Below is a small trained network, with its code and all its weights. Each question gives an input and a class and asks what happens when units are switched off, that is, made to give their printed mean instead of their output.

import numpy as np


def w(rows, s, z=0):
    codes = np.array(rows[::2]) - 128.0
    scale = np.full(codes.shape[1], s)
    scale[-1] = z or s
    return codes * scale


def f(y):
    return np.maximum(y, 0)


def log_softmax(a):
    a = a - a.max(-1, keepdims=True)
    return a - np.log(np.exp(a).sum(-1, keepdims=True))


def net(x, mask):
    res = np.array(x, float).reshape(1, 5) / 4 @ E
    y = f(res @ A[0][:, :-1].T + A[0][:, -1])
    res = res + np.where(mask, y, B[0][:, -1]) @ B[0][:, :-1]
    return log_softmax(res[-1] @ U[:, :-1].T + U[:, -1])


A, B = {}, {}
E = w([
[210,78,60,40,89,34,197,37],'x0',
[113,234,215,53,30,162,255,137],'x1',
[177,217,62,227,197,86,230,187],'x2',
[218,197,161,35,157,72,23,211],'x3',
[33,52,179,68,206,40,198,205],'x4',
],0.0051)
A[0] = w([
[36,59,91,209,94,189,213,46,98],'neuron 1',
[43,58,163,77,203,37,175,188,29],'neuron 2',
[26,49,84,223,91,196,231,34,87],'neuron 3',
[135,34,62,175,208,98,39,112,49],'neuron 4',
[116,219,227,57,40,155,232,127,18],'neuron 5',
[202,187,71,167,62,193,69,55,38],'neuron 6',
[30,174,213,226,168,224,69,238,19],'neuron 7',
[41,171,201,214,162,215,77,224,43],'neuron 8',
[14,36,77,236,85,205,244,19,67],'neuron 9',
[44,59,164,77,202,37,175,187,34],'neuron 10',
[208,70,52,52,91,18,196,48,31],'neuron 11',
[194,82,66,69,99,38,183,64,62],'neuron 12',
[76,29,200,16,52,183,30,61,29],'neuron 13',
[136,45,70,169,200,102,51,114,63],'neuron 14',
[199,77,63,63,96,31,188,59,47],'neuron 15',
[47,62,161,79,197,41,172,184,39],'neuron 16',
[115,219,230,54,37,161,229,126,34],'neuron 17',
[250,218,154,29,161,63,4,226,31],'neuron 18',
[37,54,167,74,208,34,177,192,15],'neuron 19',
[197,80,64,66,99,36,185,62,58],'neuron 20',
[206,189,70,168,59,195,66,53,41],'neuron 21',
[139,24,53,182,219,94,28,110,25],'neuron 22',
[193,180,83,161,72,186,77,69,76],'neuron 23',
[139,25,53,182,218,94,30,111,33],'neuron 24',
[200,184,75,165,65,190,71,60,48],'neuron 25',
[184,216,58,202,194,87,218,184,86],'neuron 26',
[80,35,196,24,57,179,36,65,32],'neuron 27',
[192,180,83,161,72,186,77,69,78],'neuron 28',
[198,183,72,167,69,186,70,61,1],'neuron 29',
[44,59,163,76,201,38,174,187,33],'neuron 30',
[200,239,38,228,216,73,246,200,56],'neuron 31',
[49,167,194,201,160,204,85,215,65],'neuron 32',
[114,208,217,66,51,150,223,127,51],'neuron 33',
[136,39,63,174,205,100,44,113,52],'neuron 34',
[198,79,64,66,98,35,186,60,55],'neuron 35',
[190,223,52,209,200,82,226,187,77],'neuron 36',
],0.0046,0.0027)
B[0] = w([
[200,173,172,61,167,51,60,199,227],'neuron 1',
[196,95,183,208,132,193,208,158,205],'neuron 2',
[211,183,178,49,171,38,48,208,242],'neuron 3',
[89,204,59,136,48,127,164,184,199],'neuron 4',
[72,215,3,136,27,116,180,216,210],'neuron 5',
[187,72,177,198,143,184,215,160,182],'neuron 6',
[82,185,89,52,237,231,96,16,226],'neuron 7',
[91,174,91,61,224,214,100,30,217],'neuron 8',
[232,201,194,35,177,19,31,224,253],'neuron 9',
[195,95,182,207,132,193,206,156,206],'neuron 10',
[78,214,124,98,209,231,84,47,209],'neuron 11',
[91,189,124,104,194,206,94,65,196],'neuron 12',
[47,58,218,228,44,57,43,48,210],'neuron 13',
[88,202,58,136,49,126,165,186,191],'neuron 14',
[85,202,124,102,202,218,90,56,199],'neuron 15',
[194,96,182,206,133,192,206,156,202],'neuron 16',
[74,205,13,136,31,116,173,206,216],'neuron 17',
[227,187,205,38,181,10,25,224,222],'neuron 18',
[210,90,193,227,131,206,222,165,208],'neuron 19',
[93,185,125,105,191,201,97,69,198],'neuron 20',
[189,71,180,200,145,185,217,161,186],'neuron 21',
[73,234,39,140,27,127,173,201,205],'neuron 22',
[180,79,172,181,146,172,201,156,180],'neuron 23',
[72,235,38,141,27,128,175,201,206],'neuron 24',
[179,79,173,188,143,176,204,156,181],'neuron 25',
[55,54,192,179,61,72,53,58,219],'neuron 26',
[58,67,207,214,52,65,52,58,204],'neuron 27',
[175,84,167,176,145,167,195,152,180],'neuron 28',
[177,84,174,200,134,182,208,158,171],'neuron 29',
[195,96,183,208,133,192,207,157,205],'neuron 30',
[35,41,206,198,43,58,35,42,243],'neuron 31',
[99,159,98,78,205,195,107,54,210],'neuron 32',
[83,195,26,133,46,121,174,197,207],'neuron 33',
[83,209,54,136,44,128,167,189,196],'neuron 34',
[86,198,124,100,200,214,91,57,198],'neuron 35',
[52,51,196,184,58,70,49,55,225],'neuron 36',
],0.0052)
U = w([
[77,179,1,126,37,120,181,200,118],'0',
[214,50,172,182,160,192,226,148,119],'1',
[73,163,92,70,244,213,102,27,118],'2',
[46,37,184,169,60,42,61,55,120],'3',
[239,159,163,38,188,13,66,211,120],'4',
[133,41,56,57,166,84,164,121,245],'5',
],0.0096,0.011)

Each question gives the input, the list of numbers given to net, and the class t.
The units are the neurons (one row each of A and B). Each row of codes is followed by its name. A weight is (code - 128) times the scale printed after its matrix; where a second scale follows, it is the last column's (A, B and U).
mask holds one flag per neuron, in row order. A switched-off neuron (its flag False) gives its mean, the last column of its row in B, instead of its output. The means were averaged over made-up inputs and are rounded, as every weight is.
A unit's drop is (log p(t) with every unit on - log p(t) with that unit switched off) / (log p(t) with every unit on - log p(t) with every unit switched off).
The circuit of an input: a set's keep is (log p(t) with only the set's units on - log p(t) with every unit switched off) / (log p(t) with every unit on - log p(t) with every unit switched off). Starting from the 12 units with the biggest drops (on a tie, the unit counted first), units are removed one at a time, each time the one whose removal leaves the highest keep (on an exact tie, the one counted first), for as long as the keep stays at least 0.8.
units of the circuit, in order: the units of the circuit, biggest drop first
unit that matters most: the unit with the biggest drop
k most important neurons: the k neurons with the biggest drops, biggest first
drop of u: that unit's drop, to one decimal
input [-3,0,6,-8,0], class 4: units of the circuit, in order	(neuron 9; neuron 3)
input [7,-4,-8,6,4], class 3: unit that matters most	neuron 13
input [-4,3,6,-2,5], class 3: units of the circuit, in order	(neuron 31; neuron 36)
input [4,8,-3,1,8], class 0: 3 most important neurons	(neuron 5; neuron 17; neuron 33)
input [-8,-5,-8,-8,2], class 2: 2 most important neurons	(neuron 7; neuron 8)
input [-2,1,6,5,-6], class 1: 2 most important neurons	(neuron 21; neuron 6)
input [4,7,-8,2,-8], class 1: 3 most important neurons	(neuron 21; neuron 6; neuron 25)
input [-5,1,-6,-7,-1], class 4: 3 most important neurons	(neuron 9; neuron 3; neuron 1)
input [7,-1,-3,-6,6], class 2: 3 most important neurons	(neuron 11; neuron 15; neuron 35)
input [-7,1,7,-5,-3], class 2: 4 most important neurons	(neuron 7; neuron 8; neuron 32; neuron 13)
input [3,-2,-7,6,0], class 3: 2 most important neurons	(neuron 13; neuron 27)
input [3,7,-7,-1,1], class 0: 2 most important neurons	(neuron 5; neuron 17)
input [-2,2,7,-4,6], class 3: 2 most important neurons	(neuron 31; neuron 36)
input [-2,1,-7,5,-4], class 3: units of the circuit, in order	(neuron 13)
input [-4,8,1,5,2], class 0: drop of neuron 26	0.0
input [8,-6,-3,-6,3], class 2: drop of neuron 20	0.1
input [7,-2,0,3,-6], class 2: drop of neuron 11	0.6
input [6,-5,-2,-3,-5], class 2: drop of neuron 35	0.7
